Below are the code and all the weights of a small trained network. Each question names an input and a class and asks about switching units off, where a switched-off unit gives its printed mean instead of its output.

import numpy as np


def w(rows, s, z=0):
    codes = np.array(rows[::2]) - 128.0
    scale = np.full(codes.shape[1], s)
    scale[-1] = z or s
    return codes * scale


def norm(h):
    return h / np.sqrt((h * h).mean(-1, keepdims=True) + 1e-5)


def f(y):
    return y / 2 * (1 + np.tanh(0.7978845608 * (y + 0.044715 * y**3)))


def log_softmax(a):
    a = a - a.max(-1, keepdims=True)
    return a - np.log(np.exp(a).sum(-1, keepdims=True))


def net(x, mask):
    res = np.array(x, float).reshape(1, 6) / 4 @ E
    u = 0
    for l in range(4):
        y = f(norm(res) @ A[l][:, :-1].T + A[l][:, -1])
        res = res + np.where(mask[u : u + 5], y, B[l][:, -1]) @ B[l][:, :-1]
        u += 5
    return log_softmax(norm(res)[-1] @ U[:, :-1].T + U[:, -1])


A, B = {}, {}
E = w([
[232,130,123,65],'x0',
[38,62,78,130],'x1',
[136,80,98,186],'x2',
[106,69,253,200],'x3',
[137,35,125,90],'x4',
[172,87,174,85],'x5',
],0.0052)
A[0] = w([
[151,74,70,255,109],'0.n1',
[137,101,206,122,250],'0.n2',
[141,197,64,212,13],'0.n3',
[216,131,171,211,181],'0.n4',
[135,200,122,165,25],'0.n5',
],0.0098,0.0022)
B[0] = w([
[147,95,3,196,218],'0.n1',
[107,127,99,76,241],'0.n2',
[250,153,183,171,178],'0.n3',
[104,52,135,92,253],'0.n4',
[223,120,172,126,152],'0.n5',
],0.0063,0.0041)
A[1] = w([
[107,161,255,227,136],'1.n1',
[141,152,72,136,30],'1.n2',
[160,187,96,88,250],'1.n3',
[181,65,109,141,43],'1.n4',
[95,103,128,136,94],'1.n5',
],0.0066,0.0022)
B[1] = w([
[73,78,103,57,207],'1.n1',
[45,146,117,67,111],'1.n2',
[6,182,173,117,249],'1.n3',
[177,96,167,69,154],'1.n4',
[253,43,61,144,138],'1.n5',
],0.005,0.002)
A[2] = w([
[161,96,63,96,144],'2.n1',
[180,162,103,79,7],'2.n2',
[87,38,119,70,10],'2.n3',
[2,158,7,78,242],'2.n4',
[130,149,158,240,165],'2.n5',
],0.0079,0.0018)
B[2] = w([
[102,42,152,84,161],'2.n1',
[82,51,152,234,135],'2.n2',
[174,211,106,79,188],'2.n3',
[96,134,67,128,254],'2.n4',
[164,106,2,127,154],'2.n5',
],0.0069,0.005)
A[3] = w([
[128,254,70,96,188],'3.n1',
[126,109,62,17,95],'3.n2',
[141,82,241,80,247],'3.n3',
[84,188,165,71,253],'3.n4',
[171,83,128,144,8],'3.n5',
],0.0097,0.0034)
B[3] = w([
[239,158,34,159,219],'3.n1',
[126,44,102,166,205],'3.n2',
[132,18,2,170,255],'3.n3',
[230,43,105,181,217],'3.n4',
[107,213,17,29,125],'3.n5',
],0.0059,0.0061)
U = w([
[38,165,153,111,2],'0',
[111,52,17,114,254],'1',
[17,199,176,140,2],'2',
[92,153,124,122,2],'3',
[1,174,93,173,102],'4',
[173,215,107,180,233],'5',
[240,117,133,200,90],'6',
[116,78,195,170,38],'7',
],0.0096,0.0035)

Each question gives the input, the list of numbers given to net, and the class t.
The units are the neurons (one row each of A and B). Each row of codes is followed by its name. A weight is (code - 128) times the scale printed after its matrix; where a second scale follows, it is the last column's (A, B and U).
mask holds one flag per neuron, layer by layer. A switched-off neuron (its flag False) gives its mean, the last column of its row in B, instead of its output. The means were averaged over made-up inputs and are rounded, as every weight is.
A unit's drop is (log p(t) with every unit on - log p(t) with that unit switched off) / (log p(t) with every unit on - log p(t) with every unit switched off).
The circuit of an input: a set's keep is (log p(t) with only the set's units on - log p(t) with every unit switched off) / (log p(t) with every unit on - log p(t) with every unit switched off). Starting from the 12 units with the biggest drops (on a tie, the unit counted first), units are removed one at a time, each time the one whose removal leaves the highest keep (on an exact tie, the one counted first), for as long as the keep stays at least 0.8.
units of the circuit, in order: the units of the circuit, biggest drop first
top k neurons: the k neurons with the biggest drops, biggest first
k most important neurons of layer l: the k neurons of layer l with the biggest drops, biggest first
drop of u: that unit's drop, to one decimal
input [-8,-1,-3,-6,-2,6], class 6: units of the circuit, in order => [3.n4, 0.n1, 0.n2, 3.n3]
input [4,8,-6,-8,-8,-4], class 5: units of the circuit, in order => [3.n1, 3.n3, 0.n4]
input [5,6,-4,3,-6,-3], class 5: 3 most important neurons of layer 3 => [3.n1, 3.n3, 3.n2]
input [2,7,8,-2,-7,-6], class 5: units of the circuit, in order => [0.n3, 3.n3]
input [8,-7,-6,7,-2,7], class 1: units of the circuit, in order => [3.n3, 0.n4]
input [1,3,-7,-1,-4,3], class 6: 2 most important neurons of layer 0 => [0.n1, 0.n2]
input [-2,4,-2,-8,-6,-7], class 5: units of the circuit, in order => [0.n3, 3.n3, 0.n4]
input [-2,-3,0,-7,-4,0], class 6: units of the circuit, in order => [0.n3, 0.n5]
input [-2,4,6,-2,-6,2], class 5: units of the circuit, in order => [0.n3, 3.n3]
input [-2,-7,-1,8,-8,5], class 1: units of the circuit, in order => [3.n3, 1.n1]
input [-8,-6,1,-4,-1,-3], class 6: top 2 neurons => [0.n3, 0.n5]
input [5,8,-7,-6,-7,-4], class 5: top 3 neurons => [3.n1, 3.n3, 0.n4]
input [2,4,5,-2,-5,1], class 5: top neuron => [0.n3]
input [-3,-4,-7,-8,-7,-3], class 6: drop of 3.n4 => 0.3
input [-7,6,-1,-7,-8,3], class 5: drop of 3.n1 => 0.3
input [1,-8,0,6,-6,5], class 1: drop of 3.n3 => 0.7
input [8,-8,4,8,2,-4], class 1: drop of 2.n2 => 0.0
